Below are the code and all the weights of a small trained network. Each question names an input and a class and asks about switching units off, where a switched-off unit gives its printed mean instead of its output.

import numpy as np


def w(rows, s, z=0):
    codes = np.array(rows[::2]) - 128.0
    scale = np.full(codes.shape[1], s)
    scale[-1] = z or s
    return codes * scale


def norm(h):
    return h / np.sqrt((h * h).mean(-1, keepdims=True) + 1e-5)


def f(y):
    return np.maximum(y, 0)


def log_softmax(a):
    a = a - a.max(-1, keepdims=True)
    return a - np.log(np.exp(a).sum(-1, keepdims=True))


def net(x, mask):
    res = np.array(x, float).reshape(1, 6) / 4 @ E
    u = 0
    for l in range(2):
        y = f(norm(res) @ A[l][:, :-1].T + A[l][:, -1])
        res = res + np.where(mask[u : u + 3], y, B[l][:, -1]) @ B[l][:, :-1]
        u += 3
    return log_softmax(norm(res)[-1] @ U[:, :-1].T + U[:, -1])


A, B = {}, {}
E = w([
[146,18,88],'x0',
[255,45,241],'x1',
[99,9,93],'x2',
[164,121,17],'x3',
[64,207,207],'x4',
[174,159,41],'x5',
],0.00081)
A[0] = w([
[200,46,115,56],'L0N0',
[170,4,112,93],'L0N1',
[159,187,116,254],'L0N2',
],0.004,0.0011)
B[0] = w([
[78,57,117,214],'L0N0',
[2,95,167,248],'L0N1',
[140,79,115,244],'L0N2',
],0.0065,0.0017)
A[1] = w([
[33,218,138,63],'L1N0',
[2,150,137,2],'L1N1',
[154,180,116,139],'L1N2',
],0.003,0.00093)
B[1] = w([
[116,36,107,213],'L1N0',
[17,2,153,251],'L1N1',
[128,89,128,151],'L1N2',
],0.0045,0.0015)
U = w([
[197,115,101,103],'0',
[205,172,182,119],'1',
[15,46,131,193],'2',
[159,156,205,149],'3',
[154,171,104,36],'4',
[148,190,107,30],'5',
[160,172,9,155],'6',
[141,211,115,7],'7',
],0.011)

Each question gives the input, the list of numbers given to net, and the class t.
The units are the neurons (one row each of A and B). Each row of codes is followed by its name. A weight is (code - 128) times the scale printed after its matrix; where a second scale follows, it is the last column's (A, B and U).
mask holds one flag per neuron, layer by layer. A switched-off neuron (its flag False) gives its mean, the last column of its row in B, instead of its output. The means were averaged over made-up inputs and are rounded, as every weight is.
A unit's drop is (log p(t) with every unit on - log p(t) with that unit switched off) / (log p(t) with every unit on - log p(t) with every unit switched off).
The circuit of an input: a set's keep is (log p(t) with only the set's units on - log p(t) with every unit switched off) / (log p(t) with every unit on - log p(t) with every unit switched off). Starting from all 6 units, units are removed one at a time, each time the one whose removal leaves the highest keep (on an exact tie, the one counted first), for as long as the keep stays at least 0.8.
circuit, biggest first: the units of the circuit, biggest drop first
top k neurons: the k neurons with the biggest drops, biggest first
drop when u is switched off: that unit's drop, to one decimal
input [-1,7,-4,0,5,2], class 1: circuit, biggest first -> [L0N1, L1N1]
input [7,-7,-7,4,6,4], class 6: top 4 neurons -> [L0N1, L0N0, L1N1, L0N2]
input [-7,0,-5,2,6,6], class 6: top 3 neurons -> [L0N1, L1N1, L0N0]
input [8,-7,-5,5,3,-2], class 6: circuit, biggest first -> [L0N1, L0N0]
input [-1,5,-8,7,1,-1], class 0: circuit, biggest first -> [L0N1]
input [8,3,-8,-5,1,8], class 0: top 3 neurons -> [L0N1, L1N1, L1N0]
input [-8,0,-4,-3,-3,-4], class 3: circuit, biggest first -> [L0N1, L0N0, L1N1]
input [-1,-8,-6,-5,-7,7], class 6: circuit, biggest first -> [L0N1, L1N1]
input [-6,5,-1,7,1,1], class 0: drop when L1N1 is switched off -> 0.2
input [-8,8,3,-3,4,1], class 3: drop when L1N0 is switched off -> 0.0
input [4,0,-4,-8,0,8], class 1: drop when L0N1 is switched off -> 0.9
